Here is a tiny trained network, its code and every weight. The questions are about switching its units off for an input and a class, where a switched-off unit gives its printed mean instead of its output.

import numpy as np


def w(rows, s, z=0):
    codes = np.array(rows[::2]) - 128.0
    scale = np.full(codes.shape[1], s)
    scale[-1] = z or s
    return codes * scale


def norm(h):
    return h / np.sqrt((h * h).mean(-1, keepdims=True) + 1e-5)


def f(y):
    return np.maximum(y, 0)


def log_softmax(a):
    a = a - a.max(-1, keepdims=True)
    return a - np.log(np.exp(a).sum(-1, keepdims=True))


def net(x, mask):
    res = np.array(x, float).reshape(1, 6) / 4 @ E
    u = 0
    for l in range(3):
        y = f(norm(res) @ A[l][:, :-1].T + A[l][:, -1])
        res = res + np.where(mask[u : u + 13], y, B[l][:, -1]) @ B[l][:, :-1]
        u += 13
    return log_softmax(norm(res)[-1] @ U[:, :-1].T + U[:, -1])


A, B = {}, {}
E = w([
[157,58,168,208,212,199,103,71,80],'x0',
[168,152,228,176,92,58,156,151,193],'x1',
[140,115,91,133,100,59,172,123,104],'x2',
[195,203,180,178,90,154,110,213,65],'x3',
[125,235,124,112,165,47,58,36,45],'x4',
[67,111,98,188,2,148,141,153,80],'x5',
],0.0057)
A[0] = w([
[173,173,95,130,114,87,114,104,135,95],'0.n1',
[110,108,111,127,105,222,176,127,112,86],'0.n2',
[65,132,75,210,75,91,153,235,146,41],'0.n3',
[113,98,154,137,133,107,182,118,88,121],'0.n4',
[146,152,86,134,150,110,89,149,111,91],'0.n5',
[107,115,141,127,49,135,146,151,117,3],'0.n6',
[102,94,137,111,55,133,140,144,120,60],'0.n7',
[81,161,121,191,27,139,149,126,99,97],'0.n8',
[142,114,189,193,120,124,105,163,155,93],'0.n9',
[119,89,141,166,187,111,136,86,27,86],'0.n10',
[64,102,157,75,171,119,135,118,223,109],'0.n11',
[108,255,105,86,120,149,78,133,184,79],'0.n12',
[149,180,163,182,134,159,83,148,154,81],'0.n13',
],0.0092,0.0041)
B[0] = w([
[170,99,129,137,104,206,118,166,90,191],'0.n1',
[186,67,84,187,129,116,133,196,146,213],'0.n2',
[156,198,134,154,102,187,86,107,205,243],'0.n3',
[116,155,101,158,104,146,99,132,145,165],'0.n4',
[129,157,186,122,83,96,123,124,44,168],'0.n5',
[57,218,90,130,70,174,112,154,206,175],'0.n6',
[177,121,204,100,104,254,48,189,182,184],'0.n7',
[52,158,198,132,156,141,87,159,204,250],'0.n8',
[88,134,147,143,198,94,226,132,116,215],'0.n9',
[170,173,111,188,159,151,87,48,153,255],'0.n10',
[207,59,107,58,112,52,181,69,203,236],'0.n11',
[121,61,187,74,106,19,150,172,123,222],'0.n12',
[96,107,167,146,74,125,231,110,130,199],'0.n13',
],0.0065,0.0049)
A[1] = w([
[164,113,123,135,240,93,144,89,102,247],'1.n1',
[129,156,138,153,75,101,84,2,112,36],'1.n2',
[189,65,74,157,113,194,112,165,88,14],'1.n3',
[67,99,100,167,123,149,150,97,152,140],'1.n4',
[138,173,128,30,91,95,134,179,50,11],'1.n5',
[80,100,70,187,122,133,113,188,167,223],'1.n6',
[99,207,170,194,187,143,173,99,118,87],'1.n7',
[172,85,65,128,187,133,121,212,155,207],'1.n8',
[56,141,76,201,107,137,103,111,105,82],'1.n9',
[141,189,97,76,118,88,132,173,101,129],'1.n10',
[83,121,90,79,146,101,109,124,205,112],'1.n11',
[80,109,143,167,84,163,89,206,103,95],'1.n12',
[183,44,40,128,172,146,159,152,142,116],'1.n13',
],0.0079,0.0015)
B[1] = w([
[126,153,161,144,78,149,93,150,130,255],'1.n1',
[102,139,91,102,177,112,121,154,108,235],'1.n2',
[110,103,89,174,140,103,149,138,97,185],'1.n3',
[84,137,156,127,130,121,106,141,95,182],'1.n4',
[86,112,146,143,49,77,64,116,95,196],'1.n5',
[90,159,114,145,144,204,118,134,147,220],'1.n6',
[170,129,128,116,152,97,168,146,115,235],'1.n7',
[111,74,77,169,107,148,130,107,81,215],'1.n8',
[89,96,105,12,143,118,110,152,164,185],'1.n9',
[108,73,189,167,110,147,94,105,107,183],'1.n10',
[156,144,178,130,137,143,129,138,190,209],'1.n11',
[181,129,106,113,105,121,141,101,143,217],'1.n12',
[118,106,77,154,93,133,154,120,104,225],'1.n13',
],0.011,0.005)
A[2] = w([
[217,210,65,112,231,114,77,121,49,28],'2.n1',
[190,155,27,123,68,87,180,136,192,130],'2.n2',
[178,93,113,103,54,66,189,58,199,68],'2.n3',
[168,115,191,90,71,104,97,115,70,71],'2.n4',
[71,167,166,129,48,154,132,150,154,98],'2.n5',
[72,146,80,55,71,117,80,134,119,177],'2.n6',
[144,166,119,188,154,119,127,92,170,152],'2.n7',
[181,94,123,116,90,80,100,75,170,114],'2.n8',
[180,120,157,145,76,240,154,124,134,142],'2.n9',
[97,194,73,132,217,93,87,125,80,57],'2.n10',
[189,225,124,176,62,64,35,80,16,81],'2.n11',
[84,144,91,161,102,151,96,150,135,149],'2.n12',
[115,168,193,145,172,117,253,171,65,4],'2.n13',
],0.0074,0.0028)
B[2] = w([
[230,136,102,172,115,59,53,34,132,216],'2.n1',
[116,152,139,115,177,207,125,12,100,201],'2.n2',
[158,89,124,21,246,179,144,71,98,213],'2.n3',
[59,127,143,150,58,79,122,154,83,189],'2.n4',
[162,114,190,169,102,141,72,145,149,212],'2.n5',
[97,172,184,127,165,115,200,241,194,200],'2.n6',
[204,177,120,78,70,199,138,155,63,179],'2.n7',
[137,22,166,99,99,165,138,89,110,189],'2.n8',
[92,212,127,82,129,52,128,136,174,220],'2.n9',
[178,152,56,46,173,53,94,154,134,200],'2.n10',
[114,117,41,174,120,216,68,101,54,253],'2.n11',
[52,254,92,126,150,110,214,172,185,192],'2.n12',
[231,138,168,196,200,105,240,187,43,176],'2.n13',
],0.0065,0.0062)
U = w([
[62,198,72,52,198,69,87,164,141,6],'0',
[100,226,168,135,72,189,118,179,252,197],'1',
[68,137,181,131,34,83,44,151,48,129],'2',
[204,165,196,190,149,107,217,187,79,124],'3',
[224,179,67,144,162,86,52,75,60,139],'4',
[108,73,205,55,90,49,119,122,147,18],'5',
[158,44,123,56,145,167,156,31,175,192],'6',
[76,92,21,197,116,179,180,146,128,153],'7',
],0.013,0.0023)

Each question gives the input, the list of numbers given to net, and the class t.
The units are the neurons (one row each of A and B). Each row of codes is followed by its name. A weight is (code - 128) times the scale printed after its matrix; where a second scale follows, it is the last column's (A, B and U).
mask holds one flag per neuron, layer by layer. A switched-off neuron (its flag False) gives its mean, the last column of its row in B, instead of its output. The means were averaged over made-up inputs and are rounded, as every weight is.
A unit's drop is (log p(t) with every unit on - log p(t) with that unit switched off) / (log p(t) with every unit on - log p(t) with every unit switched off).
The circuit of an input: a set's keep is (log p(t) with only the set's units on - log p(t) with every unit switched off) / (log p(t) with every unit on - log p(t) with every unit switched off). Starting from the 12 units with the biggest drops (on a tie, the unit counted first), units are removed one at a time, each time the one whose removal leaves the highest keep (on an exact tie, the one counted first), for as long as the keep stays at least 0.8.
circuit, biggest first: the units of the circuit, biggest drop first
top k neurons: the k neurons with the biggest drops, biggest first
top k neurons in layer l: the k neurons of layer l with the biggest drops, biggest first
drop of u: that unit's drop, to one decimal
input [7,-5,-4,-7,2,-3], class 4: top 2 neurons => [0.n10, 0.n12]
input [-5,-6,-6,4,-6,-1], class 7: top neuron in layer 1 => [1.n8]
input [1,-6,4,8,4,7], class 1: circuit, biggest first => [0.n8, 1.n9, 2.n6]
input [-2,7,4,3,-7,-4], class 3: circuit, biggest first => [0.n9, 2.n13]
input [-8,-3,6,-6,6,0], class 2: circuit, biggest first => [1.n5, 1.n10]
input [1,4,2,1,-3,-7], class 6: circuit, biggest first => [0.n11, 2.n3]
input [7,-8,7,3,2,8], class 0: top 3 neurons => [1.n9, 0.n8, 0.n10]
input [5,-1,-6,6,-8,-4], class 7: circuit, biggest first => [1.n8, 1.n3]
input [-2,1,6,8,0,-2], class 2: circuit, biggest first => [1.n5, 0.n10]
input [8,1,-4,0,-6,-7], class 7: circuit, biggest first => [1.n8, 1.n13, 2.n3]
input [3,-4,6,6,8,8], class 0: circuit, biggest first => [1.n9, 2.n6]
input [7,7,0,-2,1,-6], class 3: top 2 neurons => [0.n9, 1.n1]
input [-5,3,-3,7,-3,-4], class 3: top 2 neurons in layer 0 => [0.n9, 0.n13]
input [2,-6,8,-3,5,4], class 0: circuit, biggest first => [1.n9]
input [-6,-6,6,5,3,5], class 1: top 2 neurons => [0.n8, 0.n3]
input [3,-7,-5,-8,4,-2], class 4: top 3 neurons in layer 2 => [2.n1, 2.n3, 2.n10]
input [-3,-4,7,-5,1,0], class 6: top 2 neurons => [1.n11, 2.n3]
input [0,-6,0,0,8,4], class 0: top 4 neurons => [1.n9, 1.n2, 2.n6, 0.n10]
input [-3,-3,0,-1,8,4], class 2: top 2 neurons => [0.n12, 1.n5]
input [-1,2,-4,-4,2,-4], class 6: circuit, biggest first => [0.n11]
input [0,-7,8,3,-6,4], class 1: top 3 neurons => [0.n3, 0.n8, 0.n6]
input [-8,-1,7,-5,1,-2], class 6: top 2 neurons in layer 2 => [2.n3, 2.n2]
input [0,8,7,-4,-1,5], class 1: drop of 1.n9 => 0.0
input [7,1,-3,-6,4,8], class 0: drop of 1.n9 => 0.2
input [1,-8,8,-6,2,1], class 0: drop of 1.n9 => 0.1
